Each row has a hidden trait or not; one of two labels after the row says which. A new part has a new trait and new labels.
In the rows, 100 means zero.
[127 119 130 121 118 121 119 107 109  99 108  83  80  73  65  45  41  57
  75  78  68  87  84  81 101 101 119 130 122 137 133 149 137 174 140 141
 121 129 119 121 131 114 102  98 107  97  92  99 110 101 110 114 111 108
 123 112 118 105 134 132 122 109 103 107 100  92  90  93  79  63  69  44
  70  64  61  73  72  81  71  75  98] -> Vutu
[ 96  98 100  96  92  96  88  88  79  88  85  68  87  74  63  52  15  84
  76  85  70  22  64  17  52  40  36  34  56  51  40  18  46  24  55  53
  77  70  78  82  76  87  98 103  99 103 106 100  97 103  96  95  91  96
  81  92  90  96  74  64  76  93  62  82  49  78  86  93  58  89  68 102
  87  83  92  92  74  86  91  87  75] -> Vutu
[123 123 136 123 128 138 149 125 142 133 131 172 117 139 151 172 168 128
 129 120 138 144 134 182 148 155 156 149 135 141 149 134 136 149 144 149
 124 130 143 117 140 126 111 108 150 116 129 128 120 117 114 130 121 116
 132 113 125 108 136 125 127 110 116 115 122 115 111 101 114  89 101  95
  95  96  96  92 104  96  86  92  94] -> Vutu
[ 95  83  85  91  90 101  74  98 107 111 125 136 114 131 145 166 167 116
 133 115 140 158 136 196 154 154 160 150 134 139 141 155 126 137 139 146
 120 130 144 131 143 127 115 111 174 117 134 124 127 118 104 120 112  97
  98  89  81  72  63  52  67  84  32  82  41  79  88  89  60  82  80  72
  81  84  82  84  97  92  64  81  88] -> Vutu
[129  78  86  37  95  95  46 109 128 109 140 134  89 125 113  92 129  44
  97  75  99 181  87 130 101  67 131 128  88  74  62 108  75 118  68  94
  72 100  36 119  56  83  69  75 113  67  72  64 119  97 110 144 124  90
 110  90  84  45  97 102 104  96  32 125 107 113 110  99 162  88 164  68
  90 115  75  76 179 112  53  83 132] -> mebu
[129 117 133 128 128 126 132 120 128 111 113 126 103 109 101  94 100  84
  86  94 100 126 103 124 118 120 126 142 133 132 141 143 139 161 132 133
 110 117 106 115 106 100  95  94  83  90  81  98 102  96 109 119 110 105
 129 116 123 113 147 160 138 117 156 126 153 123 106 105 120  97 109  83
  96  95  87  92  95  96  92  87 101] -> mebu
[153 116 148 114 129 156 137 130 150 144 155 169 118 125 148 163 146 102
 133 109 130 144 115 126 143 123 153 137 109 120 114 103  83  88  97 106
  98  97  88  98  76  90  83  91 124  71  95  53  70 113  89 103 111  96
 119  98 114  77 132 118 138 118  77 135 103 115 121  98 121 102 135  74
  78  86  82  70 125  88  53  85  94] -> Vutu
[ 82  75  79  58  81  86  42  86  77  91  94  88  90  90  92 106 107 101
 118 106 113 140 121 155 140 152 156 157 139 131 161 154 134 140 142 143
 124 131 130 113 118 108 102 105 125  98 105  93  93 105  98 102 106 104
 118 108 115 104 128 125 125 111 110 109 104 107 104  97  93  92  86  75
  77  80  78 108  76  82  70  75  76] -> Vutu
[ 84  65  65  41  72  72  33  86  87  91 101 108  98 107 120 129 129 103
 110 104 111 137 107 127 105  95 109 108  78 100  81  77  76  90  80  90
  91 101  95 103 104 106 105 107 158 117 137 142 142 135 125 150 131 121
 144 115 124 103 144 139 130 115 123 133 156 128 124 108 155 125 152 123
 116 122 111 102 131 106  86  86  95] -> mebu
[112 110 125 121 122 129 143 128 148 134 127 161 129 155 162 174 165 127
 130 121 137 154 129 181 148 142 138 142 124 133 147 143 123 151 149 130
 116 119 118 116 126 116 110 106 128 117 123 123 123 118 115 130 121 119
 139 118 129 117 146 149 138 117 122 121 131 114 111 102 114 104 113  95
  91  92  87  89  90  92  83  82  81] -> Vutu
[128  99 113  84 104 120  94 114 128 126 126 143 109 127 137 146 142  92
 126 101 109 124 106 102 111  92 116 110  85  82  72  94  65  78  74  93
  85 102  83 104  90 102  93  99 147 102 126 109 121 119 113 132 117 101
 117 102 108  81 113 105 107 106  68 114  95 112 109 101 131 108 131 102
 106 116 104  98 146 109  80  97 116] -> mebu

[110 120 101  94  94  92  98  97 108  87 109  90  94 124  93 100 119  94
 170 107  98 110 109 136 121 103  93 105  94  89  92  96  82 121  98 140
 103 104  86  92 103 143  77 129  51 107  92] -> [59]
[ 85 147  92  97 102  90  88 115  81 126 110 101  74  85  78  81  93 103
 107  98 107 115 101  73  82  92  89 102 105  99 106  83  42  88 106 100
 115 108  66  84  98  82 121  69  62  97 102] -> [56]
[103 115  85  93 106 101 105 102 102 147  98 105  16 126  83 135  94  79
 160  92 106  98  98  55 114 111  70  81  97  99  89  99 104 109  95 128
 112 110 112 139 104  82 111 103  99  81  99] -> [59]
[ 99 128  81  93  80 100 115  83  85  69 106  87  51  58  48  79  93  98
 115  92 110  95 114 124  14  97  79  91  95  98  76  96  99  97 103  98
 136  97  55  80  87  98 102 147  99 101  94] -> [59]
[118 106  99  84  86  85 113  80 113 100 104  90 101 106  76 108 131 114
 126 103 119  79  91  97 130 107 108  95  48  87  79 169 102 135 101  81
 135  98 113 174  89 133  99 150  92  68  89] -> [59]
[100  86  87 101 105  97 106  92  95  76 114  94  51  79 121 105  92  85
 121 102  88 121  93  97  80 110 144  79  69 103  77  87 139 115 100  79
  95  97 110  59  98 134 106 143 113  94  91] -> [56]
[ 94 102  97 104 101  96  92 120 145  74  92  98  66  89 133  98  98  95
 164 103  98 192  99 107 145 100 112 102 103 104 101  63  84  89 108 104
  92  97 135  75  95  85 117  80 168  88 100] -> [59]
[100 128  80  99  91  91 114  90  68 114 118  85  48  59  73  90  97  97
  68  87 104  89 108 105  47  92 102  97  96  97  91  80 129  91 109  92
 110  95  88 114  92  87 117 124  78  99  88] -> [56]
[ 94  91  92  89 111 110 111  94  91 122 105 108 155  59  81  96 119 104
  89  96 102  49  96  37 111  88 137 103 105  99 105  80 119 122 102 111
  70 109  69 109 101  47  54 116  95  84 100] -> [56]
[102  80 106  93 100 108 112  94 105  82 103  91 118 110 110  82 113 114
 144 105  96 107 107 118 137 111  99  93  85 106  60 128  67  95  84 125
 107 101  76 120  81 100 103  97 123 100 100] -> [59]
[104 116  77  86  96  84 119  90 144 131 101  91  79  76  96 137 114 109
 154  82 100 101  88  56 120 115 123  99  69  93  76 114 132 126  89  87
 109 104  88 106  95  86  52 148 200  70  94] -> [56]
[ 95  90  86 101 105 105  98  92  50  98 116 110  59  90  73 102 100  86
  95  86  99  90 110  78  22  95 117  98 103 103 105 113  85  82 102  86
 101 111 114  79  96  56 100  82 169  79 102] -> [56]
[103  84  87  98  84 100 113  91  89  68 114 108  28  63  39  98  90 103
 126 109  93  70  93  50 129  99  93 102  55  96  75 151  92  84 109  84
 132 107  86  67  87 117 116  97 118  84 102] -> [56]
[101 105  75  92 110  98 118  97 131 127  89  99  33  89  63 137 110 125
 113 110 112  71  93  94 161  97  90 134 112 101  99  74 113  97 100  84
 111 101  83 118 100 137  85  94 178  94 108] -> [59]
[ 97  97 107  96 101 103  95 112  76 140  87 103 139 115  96  99  90  95
  95 113 107  64 114  90 164  97  84 110 126 104 103 105 100 112  90 110
 104 110  69 115 103  96  63  60  46 114 117] -> [59]
[105 106  84 101  86  94  99 107 108  68 113  93 105  89 125 111  90 105
 124  86  92 116 137 128  96  93  91 128 111  97 106  69 128  92  97  97
 108  99 107  22  91 103  77  81 104 106 106] -> [56]
[105 122  93  96 127 106 106 100 145 142  85 113  82 126  93 104 104 105
 106 109  98  83  94 161  71  93 135 116 100  98  84 132 121 132  89 111
 120 106 144 107 102 109 110 113  77 100  98] -> [59]
[ 88  95 112 101 107 117  91 109 131  88  91 117 182 109 155  83  84  89
  91  92  95 138 100 109  77 109  77  79 118 107 115  75 124 115  86 120
  79  98 107  91 111  63  66  88  96 114 108] -> [56]
[107  77  88  84 107 102 104 104  78  87  99 103 106  78 103 143 122 106
 144 118 113  98 123  62 112 102  71 100 116 100  96  95 105 107 101 113
 109 100  80  94  91 101 108  82  29 103 104] -> [56]
[ 91 106 103  85  81  97  97 105 100  64  89  94 110  90  62 100  95 109
 135 105 101  77 111  83 164 102  66 110 125 101 112  62 126 138  87  92
 123  98  68  98  94  97  86  84 127 102 112] -> [59]
[ 95  81 102  94 119 115  73 106 131  50  91 118  96 125 113 113 102 105
  98  92  96  79 106  95  65  86  97  93 140 102  91  79  65  83  97 101
  93 107  74  71 104  84 136  70 140 104 107] -> [59]
[ 99  88  91  86 121 109 113 106 112 144 105 106  55  97 122  98 112 120
 108 111  96  99  92 119 117 114  99 107 105 104  85  79  94 104  89 105
  77 110  69  94 109 123  57 107 117 107 106] -> [59]
[118  77 114 105  70 103 106  94  81  55  90  81 105 114 101 100  97  91
 183 104 107 100 115  90 129 108  98  97  76 100  94 145  97 112  96 107
 116  96 114 102  87 112 109 119  73  84 100] -> [59]
[105  88  88  96 109 115 101  89 111  74 103 103 134 128 117 121 100 104
  76 103 114  95 105  78 142  94  93  96 111  99  64  91 134 106 101  98
 114  92 110 150 111 176 108 116  71  99  93] -> [59]
[100 110  95  85  99  99  95  95 106  85  84 119  98  46  69 138 127 116
 148 115 117  99 107  59 148  95 102 104 113  98  97 118  49  93 108  88
 118  98  80 104  97 123 133 118  89  89 103] -> [59]
